In the rows, zero is written as 128.
Each row is followed by its class number. Each block has new classes, again numbered from 0 up, in any order.
[119 153 161 155 147  75 144  97  67 102 150 119 102 156 140 107 131  85
 107 126 143  99  78 149 111 189 129 148  77  69  88 103 141 100  81]	9
[155 158 116 135 119 134 119  80 116 130 148 149 157 132 100 153 144 162
 104 163 129 127 138 114 151 118 109 116  90  98 121 121 138  96  94]	5
[103 144 122 143 145 138 149 136 131 115 160 113 115 107 109 133 170 124
 140 134 139 120 110 130 121 125 144 131 126  94 137  95 134 123 144]	6
[110 161 122  86 122 164 170 133 145 125 137 125 154 100 124 149 124 136
 144  94 121  82 105 105  82 124 146 163 173 142 161 140 165 122 121]	6
[124 157 122 140 142 126 114 104 124 119 152 135 145 119 123 134 125 104
 136 147 105 136 110 112 173 127 100  85 110  82 130  86 156 120  90]	4
[163 138 142 141 108 127  99 107 123 140 138 144 144 123 123 105 106 116
 129 140 125 141 133 127 155 111 117 108 129 113 131 113 129 108 105]	8
[107 125 117 113 106  76 116 119 142 185 109 175  86 181 147  99 127 135
  60  75 143 127  77 140 214 195  85 165 124  92  96 126  97  66  83]	9
[ 75 153 126 140 143  91 166 138 140  92 157 114 119 102 109 126 198 103
 140 135 144 125 141 138 129 143 134 172  96 110 136 103 121 154 170]	9
[ 86 115 110 126 134 124 138 159 137 132 132 119 106 127 133 112 170 130
 137 145 142 100 106 166 134 114 129 127 121 117 141 140 108 101 104]	0
[136 152 128 132 123 135 159 117 125 158 126 161 131 129 128 136 158 142
 124 112 131 117 109 117 136 126 147 146 106  88 161 137 112 100 134]	7
[156 138 133 135 117 158 116 110 109 161 152 139 157 138 122 103 110  86
 127 124 132 146 123 121 175 118 100 102 108 104 148 120 144 128 104]	6
[149 139  81 146  88 161 116 114 118 162 146 160 152 141 143 160 114 131
 131 144 153 122 145 139 119  96 137 122 117 179 130 152 135 119 132]	1
[118 124 114 137 107 114 134 162 134 136 129 152 107 149 148 105 172 147
 119 124 168 132 122 162 123 130 129 134 119 119 130 152  99  70  92]	8
[134 127  75 136  89 165 109 156 121 138 162 141 147 142 133 169 135 149
 155 152 127 114 120 103 111  96 149 119 142 164 142 124 131 164 126]	1
[162 156 127 142  93 165 108  89 130 118 138 130 147 122 110 109 118 120
 117 181  92 136 132 118 201  79 123  91  88  66 141 114 138 145  79]	0
[117 130 112 116 116 183 180 131 158 117 106 144 161 124 106 147 124  93
 173  66 129 119 113 133  94 110 143 185 139 141 176 165 147 166 116]	5
[145 152 142 148 139 118  99  92 104 131 168 132 142 132 147  98  92  76
 122 167 103 143 129  99 153 110 103 121  90  92 132 108 136 128  88]	4
[152 137  80 151  96 154 109 143 110 174 165 168 141 141 146 158 122 169
 134 135 141  98 132 135  79  92 169 169 152 166 134 140 127 112 130]	2
[ 86 140 117 116 158 112 165 118 193  91  85 151 110 122 138 145 170  90
 134  93 134 148 171 168 133 154 124 177  95 132 126 167 124  74  84]	5
[138 125  87 121  96 164 110 136 134 129 127 155 162 136 138 163 120 160
 142 155 127 120 145 115 130 112 139 128 138 154 126 150 139 139 128]	0
[132 116  84 116 128 156 104 154  78 182 106 124  49 178 117 116 124 127
  89  68 144 135  77 156 158  88 116 118 154 146 165 131  59  99  93]	7
[105 145 129 135 104 145 146 137 164 132 134 136 149 128 134 118 159 145
 134 133 160 121 119 123 136 110 129 156 129 109 150 103 120 107 109]	8
[ 93 142  98 103 139  94 148 119 143  96 105 151  93 127 126 149 135  89
  97  96 126 134 159 163 135 146 119 190 109 131 119 201  99  70  81]	5
[104 141 121 109 116 168 167 127 178 109 117 121 163  87 116 134 125  88
 143  82 108 121 139 123 105  92 122 168 130 142 180 140 158 159 144]	3
[115 137 130 133 137 135 152 118 145 124 100 131 140 119 124 139 137 124
 125 107 131 138 131 121 105 121 137 161 131 123 141 108 118 129 154]	7
[116 117 123 144 154 128 113 134 121 158 123 122  99 153 131 108 159 131
 131 114 154 117  98 166 146 128 132 124 106 100 132 147 101  94  82]	2
[137 102  89 125  99 146 117 139 150 141 131 160 162 147 140 178 112 140
 132 145 108 107 137 138 106 125 137 155 146 171 122 141 145  94  97]	5
[ 83 137 129 133 169  96 135 112 160 126 135 139 139 113 135 121 142 100
 104 110 113 128 141 170 147 106 105 182 104 115 139 159 126  85  99]	4
[136 127  97 143  96 163 119 141 123 142 140 157 149 133 144 177 120 144
 147 142 130 120 150 115 101 131 149 121 128 167 117 139 142 146 161]	6
[119 151 150 130 109 158 169 125 128 118  89 127 136 124 117 128 137 139
 134 109 153 141 151 139 155 100 161 180  93 109 155 144 118 158 149]	3
[113 139 121 118 177 128 130  95 151 117  81 141 123 118 113 131 151 114
 125  91 130 152 145 159 130 124 133 165 114 122 132 170 119 100 122]	7
[ 60 128 104 139 162 106 113 105 170 119 108 139 118 117 122 136 171 121
 130  99 137 118 122 167 115 119 106 156  88 121 111 183 108 116  88]	1
[130 136  75 141  96 149 111 137 121 158 149 169 140 150 146 145 132 143
 136 151 127 123 126 126 113 116 136 139 119 151 140 141 139 138 140]	4
[156 113  77  79   4 135 113 138 111 192 115 153 245  91  60  81 117 131
 105 141  76 116 130 124 112  54  74 165 171 101 226 111 132 138 120]	5
[108  76 109 145 153 147 124 183 167 170 149 123 112 167 171 104 108 107
  79  81 135 139 129 137  87  82 103 167 163 186 140 140 120 108 157]	7
[102 125 115 135 143 121 130 131 144 148 129 129 122 145 152 106 161 114
 128 139 163 113 114 162 132 146 130 144 102 104 123 158 116  70  81]	2
[102  96 123 115 123 130 128 149 136 153  92 124 113 156 153  98 153 138
 129 125 162 121 115 159 144 138 125 135 110 134 124 167 100  97  99]	9
[114 117 134 127 137 135 122 143 128 171 112 143 112 151 140  98 150 149
 120 112 152 127 115 161 157 122 126 135 116 110 128 159 109  87  90]	6
[143 145 115 122 125 152  93  83 143 145 153 132 138 113 116 109  99 105
 111 140  97 117 116 103 170  88  89 103 120 105 145 124 136 126  98]	0
[ 70 144  84 124 106 150 161 155 175 108 139 151 114 150 150 127 202 137
 143 117 186 117  89 150  93 133 100 131 104 147 129 172  93  95  31]	8
[108 103 135 130 151 141 129 140 149 155  98 129 111 149 133 112 162 135
 139  97 149 135  96 169 159 142 121 118 120 110 128 131 110  86  78]	6
[ 78 129 122 124 156 102 119 114 142 100 105 126 130 113 117 119 151 112
 105 125 141 147 169 177 143 102 113 199  86 122 115 179 105 105 103]	3
[ 88 134 116 120 158  94 129 115 165 107 130 126 126 100 139 135 154  90
 121 115 118 124 152 159 120 109 114 164 110 139 135 164 111  78  79]	1
[116 133 123 125 132 164 157 116 156 147 112 132 185 113 134 158 122 110
 134  87 110 105 138 149 121  95 126 152 125 146 192 140 167 112 143]	4
[149 130  92 131  72 169 129 128 102 141 118 137 147 147 122 159 102 153
 132 159 140 111 142 135  80  98 149 147 142 181 130 119 132 136 128]	5
[ 92 124 136 115 155 127 178 109 162 125 115 119 113 141 129 137 135  89
 101  93 160 125 135 154 144 137 119 203  99 144 144 179  92  83 114]	5
[ 57 146 115 131 166 104 132 127 150  70 122 120 120  90 126 146 168  75
 139  92 108 123 175 146 108  97 119 189  87 124 143 168 108 145 104]	9
[ 97 122 105 135 114 136 144 154 139 123 127 130  72 144 119 136 154 132
 125 117 124 116 109 144 119 105 125 133 106 135 137 156  82 140  84]	5
[ 92 111 126 135 133 106 136 158 159 139 128 124 112 135 153 110 159 113
 130 133 132 109 111 163 131 142 127 132 110 112 123 157 105  94  73]	2
[147 110  84 129  81 169 116 138 136 155 140 163 151 140 143 147 100 121
 143 138 124 120 124 115 133 113 127 123 137 161 140 155 126 151 140]	0
[155 149 108 130 124 143 111  93 148 118 171 129 152 110 117 121 131 109
 115 144  96 133 118 107 139  82 118 128 122  97 149 118 143 104  67]	1
[ 86 125 128 109 155 113 161 116 154 130 119 131 152  95 125 108 152  83
 132 119 168 141 160 174 126 127 120 193 114 136 137 191 103  76 127]	6
[136 131  68 145  89 166 125 153 124 179 176 186 190 145 141 141 129 172
 140 146 151 125 120 141 105  72 117 136 148 174 137 151 150 130 120]	4
[140 159 123 139 134 129 107 104 126 109 174 123 140 118 123 125 123 106
 131 154 105 125 115 113 137 100 112  94 115 111 118 111 156 131  66]	1
[104 126 139 126 140 123 133 147 117 164 128 146  94 149 137 102 155 141
 132 116 155 118  97 161 165 138 121 113 104 112 116 178  97  99  75]	6
[102 140 119 108 119 133 159 137 159 141 116 148 173 113 134 145 140 116
 149  83 105 111 134 131  99 125 115 164 130 163 185 144 153 151 143]	4
[110 155 124 120 138 147 165 123 148 120 120 126 132 121 127 143 159 125
 133 117 135 125 121 111 109 124 136 147 123 127 155 111 122 127 135]	7
[134 139  80 138  97 167 105 129 129 155 151 168 128 152 141 147 124 157
 124 140 140 123 127 123 107 122 140 140 131 158 105 153 139 130 125]	6
[132 126 121  98  93 186 178 121 172 128 126 125 182 112 117 138  99  82
 153 112 102  99 115 101 107 106 134 171 142 137 190 157 153 148 115]	5
[ 86 143 121 126 162  78 119 119 163 116 116 139 111 104 129 142 149  80
 122  92 101 118 162 188 146 141 121 167 111 134 126 166 120  89  88]	2
[118 148 127 120 117 140 174 118 154 148 117 135 147 136 139 114 157 142
 118 118 150 130 116 125 121 131 132 179 114 119 172 114 128 108 142]	4
[109 130 121 116 129 105 154 144 137 132 123 138 104 120 143 109 167 129
 150 138 127 122  93 160 118 146 112  85 110 129 136 151 109  93  74]	4
[ 89 123 130 111 177 125 130 120 195  96  98 153 164 120 142 151 159 126
 146 109 144 162 186 159 156 128 118 196  97 160 109 196 130 103  87]	3
[118 154 136 133 118 159 166 125 172 137 116 122 156 119 134 130 135 113
 130 100 136 119 145 137 140 105 153 184 131 121 168 115 141 128 129]	2
[ 86 127 107 134 148 121 122 140 183 131 118 142 108 124 130 130 164 118
 124  96 106 110 127 181 157 114 139 166 114 107 136 187 117 102  70]	2
[ 98 133 112 130 186 125 108 106 129 141 107 121 116 130 124 120 154 131
  96 118 140 119 136 176 116  93 135 177 128 116 133 133 125  50 112]	7
[ 88 105 126 130 106 113 157 165 168 132  83 143 126 136 147 110 170 162
 120 101 153 138 130 161 134 126 116 144 118 121 114 147  97 110 104]	9
[ 91 140 127 120 144 100 122 111 131  87 104 123 111 119 127 125 144  86
 103 118 118 143 172 161 136 120 126 206  74 120 133 170  99 113  95]	3
[ 74 131  71 114 101 136 126 147 131 122 120 145 110 146 137 129 164 158
 129 133 160 104  88 144 111 135 107 114 117 132  91 174 113 122  66]	9
[133 138 141 112 151 153 147  97 193  91  96 103 119  89 113 116 158 118
 159 143  99 131 167 130 118 111 189 197 117 127 174 139 134 150 179]	0

Next block: new classes, numbered from 0 again.
[150 158 143 115 139 119 156 120 133 151 120 145  90 145 119 119  97  93
 134 130 116 120 115 146 145 131 148 150 126 111 146  97 118 139 102]	5
[137  88 134 107 131 122 151 138 140 121 122  97 111  86 142 131 145  86
 189 179 134  94 156 148 127 192 138  82 121 115 125  97 122 155 147]	3
[107 122  86 154 113 113 125 134 119 114 138 131 183 117 105 148 125 136
 127 158 124 111 143 133 145 138 115 141 142 121 123 116 107 111 162]	0
[124 120 146 115 132 134 124 130 128 126 141 126 120 125 127 122 140 121
 142 137 123 139 125 115 114 118 132 112 111 119 134 134 153 132 126]	7
[111  54 145 111 136 155 103 142 127 121 147  96 130 111 163 111 176 137
 137 150 137 123 140 127 115 135 127  63 106 147 132 179 168 132 142]	9
[110 107  88 154 124 114 125 140 136  95 138 122 154  94 115 143 134 124
 161 157 144 118 155 122 138 159 105 129 120 127 120 103 105 141 169]	4
[134 103 128 132 124 122 125 136 146  92 139  91  93  75 131 146 153 114
 168 117 134 124 151 104  90 174  99  75  88 146 125 118 143 145 123]	6
[149 156 137 122 124 117 158 125 125 172 123 151 135 156 121 119  97  81
 130 165  99 114 109 156 159 115 156 157 157  96 131 109 108 127 120]	11
[131 110 141 116 122 120 143 130 144 108 133 106  78 100 130 136 153 104
 147 111 129 118 139 118  97 160 124  73  96 140 125 117 137 130 121]	6
[135 156 125 149 119 144 123 119 129 145 129 144 155 120 116 115 115 108
 129 133 113 143 120 125 137  96 120 155 134 129 123 138 120 120 113]	12
[109  55 162 114 133 144 133 135 116 142 129 127 139 161 152  98 152 118
 126 168 130  99 108 175 148 130 174  99 124 135 129 167 147 127 129]	5
[ 78 123  86 148 109 133 106 128 125  97 152 154 174 139 117 134 146 175
  99 118 131 123 129 134 125  87 114 156 138 122 137 152 125 114 149]	1
[103 120 108 134 129 135  92 130 115 100 147 125 141 129 122 134 142 157
 105  92 137 136 145 106 111 128 107 106 102 143 126 152 141 117 138]	0
[193 149 186  72 157 125 158 109 126 165 103 112  32 114 148 116 107  47
 160 135 109 137 128 113 125 168 149  84 106 136 133 100 140 160  81]	0
[144 147 115 119 129 106 140 133 131 118 140 125 106 129 119 138 113  97
 137 120 126 117 139 127 126 148 124 119 110 105 132 104 111 142 131]	11
[125 181 103 148 110 105 146 124 117 123 138 157 135 142  98 143 118 122
 128 119 122 130 125 132 140 110 126 164 126 110 124 103 107 120 135]	8
[123 138 119 133 121 127 131 126 128 114 133 150 119 136 111 132 134 130
 120 121 118 143 124 121 115 111 119 135 122 122 135 128 140 129 129]	7
[ 85 103  96 151 100 136 148 142 119 131 141 141 193 157  98 128 139 146
 108 168 124  96 117 168 156  97 139 151 148  97 135 130 110 102 157]	6
[107 130 121 126 131 131 109 125 125 106 145 123 118 135 133 125 131 147
 105  91 144 126 133 119 105 110 128 131 106 125 127 145 147 124 121]	1
[127 166 113 136 129 123 129 127 125 138 137 147 125 126 108 134 101 106
 115 124 128 137 136 115 139 111 120 165 133 116 131 100 123 125 125]	4
[133 136 139 114 142 116 122 126 131 120 145 128  85 121 127 130 114 110
 137 105 126 126 135 113 119 146 120 118  93 129 147 116 146 150 107]	5
[ 84  92  83 153 105 125 107 144 123  93 157 138 203 141 116 139 159 162
 117 143 133 109 135 148 138 120 115 124 131 115 125 152 112 113 175]	11
[137 136 144 118 134 122 160 129 122 148 117 141 113 144 112 121 123  98
 135 156 112 123 117 147 137 119 153 139 135 104 135 113 134 135 127]	7
[106 119 115 131 119 122 128 137 142 104 147 109 123 110 114 143 139 142
 125 110 137 114 136 117 111 141 116 103 103 124 125 115 133 115 130]	6
[ 87 123  76 159 115 125 123 143 114 107 146 148 174 141  95 140 122 156
 102 141 146 106 147 133 149 118 115 160 137 116 122 124 112 113 168]	4
[117 105 141 114 137 119 139 132 120 130 140 128 110 153 125 119 123 108
 119 131 136 101 122 145 137 134 146 118 106 123 142 132 143 128 130]	5
[ 73 116  73 169 101 122 118 144 126 116 145 158 241 152  91 131 141 177
 111 171 127 106 123 165 166  81 127 182 169 102 130 148  92  99 185]	10
[122 162 105 130 126 126 119 117 133 113 133 141 118 127 116 142 107 154
 106 105 128 127 129 115 116 109 108 152 137 127 133 121 127 137 116]	1
[100 114 110 149 107 129 119 135 105 114 148 141 170 151 126 126 149 150
 108 137 139 130 120 141 134 101 131 135 122 133 118 157 140 105 152]	8
[101 109 112 125 115 128 105 137 131  98 160 136 142 130 127 136 158 146
 117 105 129 128 136 122 114 126 114 101 112 133 129 154 125 115 147]	11
[124 113 142 117 129 120 137 135 131 148 123 125 138 137 121 120 127 123
 133 163 126 109 119 155 153 126 153 135 151 114 124 134 122 125 142]	10
[ 98 132  87 145 107 127 110 131 129 105 158 157 177 138 109 136 151 151
 118 124 119 127 129 133 131 103 107 140 134 114 137 140 101 113 155]	11
[149 100 172 101 144 145 127 126 127 145 114 108  75 110 149 127 129 104
 121 135 134 120 133 120 116 154 142  82 128 168 108 135 165 134 107]	4
[131 162 101 138 118 120 163 125 116 161 120 149 147 154  94 131  95 108
 124 167 114 102 124 159 168 116 142 188 161  99 132  95  92 119 138]	2
[102 162  95 137 110 112 110 131 131 106 155 151 145 143  96 136 127 168
  99  91 138 131 131 115 130 100 108 157 131 116 134 133 113 106 142]	10
[102 139  97 145 115 127 154 140 118 154 130 158 187 152  95 133 100 134
 105 180 125  97 122 159 182 103 144 182 175 104 129  98 101 105 157]	4
[ 77  95  90 157 109 152  94 144 128  92 158 135 189 117 115 122 162 173
 122 127 138 130 140 131 131 110  97 118 116 139 135 163 125 119 166]	12
[125 110 111 143 125 119 117 133 137  99 130 113 126  89 126 150 136 126
 137 127 144 120 150 109 115 160 106 106 122 157 106 114 129 126 144]	4
[102 119 114 130 114 148 115 126 117 134 142 146 154 154 121 121 135 146
 111 133 126 127 119 131 142 104 122 142 135 139 135 149 133 113 137]	2
[119 136 115 132 119 124 134 139 138 105 139 117 119 109 110 130 128 123
 128 104 140 119 140 127 123 148 117 105 108 137 118 116 109 128 135]	12
[119 143 111 129 118 136 111 128 135 113 150 122 129 122 111 135 128 152
 108 103 131 129 137 103 111 119 100 120 114 133 123 132 133 119 121]	9
[166 132 168 109 148 115 142 125 133 132 116 109  61 105 141 124 123  77
 164 134 119 136 132 113 103 160 142  93 100 126 122 109 160 161  99]	7
[114  71 137 115 121 151  93 132 131  94 144 104 120  97 149 139 173 151
 141 126 135 126 147 105 104 164 107  46 110 175 121 159 154 128 138]	0
[106 135 101 140 116 142 115 131 128 125 141 145 162 143 122 121 132 156
  96 127 123 133 128 127 133  93 118 139 131 124 130 150 128 111 131]	9
[110 120 109 147 127 118 163 142 109 151 121 150 180 149 100 125 126 127
 128 204 113  96 118 181 167 106 159 172 165  83 135 114 114 129 155]	7
[147 138 141 120 137 129 134 128 128 142 124 126  98 115 131 129 106  91
 135 134 128 132 136 114 131 139 128 126 124 137 125 105 139 143 113]	4
[107 108 120 129 122 142 144 136 106 145 131 156 167 164 107 116 139 145
 112 175 111 117 112 162 152  87 147 154 152 102 147 141 134 125 147]	7
[113 174  76 166 109 100 127 134 123 105 150 150 156 122 102 146 108 146
 133 129 128 136 140 118 139 121 109 171 118 105 124 104 103 127 146]	8
[119 150  88 152 119 102 141 137 128 127 138 151 180 148 113 129 107 118
 133 155 120 118 129 150 159 121 134 167 139  85 129 109  91 124 155]	11
[148 169 159  90 132 145 135 109 115 158 127 146  87 147 129 118 117 108
 113 103 122 133 126 119 120 115 140 135 126 114 127 126 153 124  81]	3
[ 81  92 102 139 115 148 110 144 107 125 150 136 197 168 118 114 150 175
  96 143 133 115 133 149 151  92 129 136 132 106 134 167 140 110 165]	9
[102 133  86 140  98 131 129 130 122 118 144 142 187 130 102 140 126 142
 113 153 132 103 138 141 137 118 121 152 151 105 116 116 108 106 145]	3
[137  67 169 107 133 131 119 136 120 114 142  92  85  94 175 126 178 100
 167 136 137 127 135 119 101 162 141  45  84 172 118 163 174 143 123]	8
[137 172 107 135 129 105 137 116 127 121 125 134  97 132 107 136 105 120
 120 102 129 122 134 116 122 146 116 150 109 129 118  97 120 129 116]	2
[ 96 114  96 125 114 136 113 137 130 102 149 124 149 115 120 139 140 158
 114 122 145 114 148 128 118 140 113 119 126 120 124 125 129 116 145]	3
[127 120 150 105 123 142 123 129 120 156 140 138 135 159 133 118 123 119
 111 140 108 118 115 139 139 109 147 118 138 119 132 148 138 119 122]	11
[130 153 129 130 118 157 138 123 118 163 130 154 144 146 100 113 109 115
 118 143 108 127 116 140 156  87 131 161 145 117 137 135 114 125 115]	12
[ 95 135  91 145 113 138 111 131 113 120 147 151 170 163 103 124 132 172
  80 109 131 133 125 128 138  86 106 158 133 115 132 152 133 109 142]	9
[145 190 120 119 128 107 148 115 132 129 127 142  84 125 112 143  94 105
 116  95 121 126 129 119 118 117 126 159 133 115 134  94 117 139  99]	1
[127 131 133 124 123 155 118 119 113 149 128 143 144 147 127 119 130 131
 108 139 115 133 120 133 140 103 138 129 145 131 128 147 130 112 117]	0
[ 94 145  84 159 101 115 121 136 109 100 159 148 170 146 104 142 136 158
 106 117 141 127 132 128 134 101 119 153 118 116 118 137 116 104 155]	8
[105 111 120 135 126 127 131 137 124 118 137 122 132 138 120 126 141 145
 118 116 136 120 129 135 122 128 125 118 111 120 130 135 139 121 136]	6
[132 142 130 129 124 127 152 122 129 146 121 139 109 142 115 123 118 109
 111 127 114 127 115 137 128 112 133 140 127 117 134 120 128 120 112]	6
[100 108 106 145 100 132 124 137 122  98 149 133 159 131 121 138 163 151
 131 138 134 117 130 139 126 119 129 110 117 137 118 142 123 112 156]	8
[136 152 126 120 123 128 127 120 132 132 142 145 127 138 117 127 125 112
 128 126 115 132 122 125 127 116 124 135 124 113 128 129 110 125 121]	11
[ 86 109 126 129 119 156 104 133 105 127 150 144 160 165 113 108 143 157
  88 101 133 130 124 132 141  88 127 127 111 129 130 178 148 108 141]	12
[138  80 167  92 137 149 122 132 133 127 131  93  78 115 157 113 162 120
 143 124 128 117 140 122 106 158 139  51  95 149 122 149 164 141 115]	9
[150 135 126 112 130 113 126 132 141 104 142  98  79  88 129 140 132 110
 153 109 133 130 156  96 102 169  99  85  93 131 129 103 137 154 119]	9
[188 120 197  79 152 145 130 116 121 143 115  93   4 114 169 119 131  73
 137 100 134 150 123 108  89 153 145  59  82 163 119 143 182 161  75]	8
[110 100 105 144 106 126 123 139 125 119 145 137 185 138 125 131 142 133
 128 168 121 108 125 152 144 125 132 127 144 116 118 142 111 118 152]	11
[128 189  83 160 122  93 153 128 120 122 131 151 150 142  74 142  94 127
 125 133 120 120 133 133 137 110 122 194 135  76 131  78  99 126 143]	7
[143 115 135 116 126 122 127 133 136 123 140 121 112 111 138 133 139  96
 163 138 116 126 137 126 122 153 122  98 119 127 134 125 123 146 132]	11
[126 112 131 113 136 106 117 137 141  97 136 105  93 108 131 131 143 138
 139 104 148 121 143 115 112 162 123  93  97 137 123 132 137 136 137]	10
[ 98 118 104 146 120 144  95 133 130  99 155 132 152 106 118 127 151 152
 120 104 133 140 140 111 117 114  93 114 107 148 133 158 136 124 141]	12
[156 113 154  94 141 125 147 122 128 145 113  99  83 107 143 126 120  82
 154 151 128 101 141 136 120 175 148  94 120 117 114 105 142 149 111]	3
[110 102 140 123 136 149 134 134  98 164 121 144 163 171 125 109 122 124
 104 161 133 115 122 158 166  98 161 150 151 119 120 151 133 118 146]	4
[ 93  77 119 130 130 132 116 141 117  95 140 127 136 142 130 125 165 163
 114 129 140 121 132 133 114 128 129  96 102 129 133 157 165 127 157]	7
[116 118 143 113 128 140 118 123 122 128 134 125 109 139 139 124 129 143
 105 119 131 110 124 129 115 114 142 118 131 135 123 150 157 127 111]	1
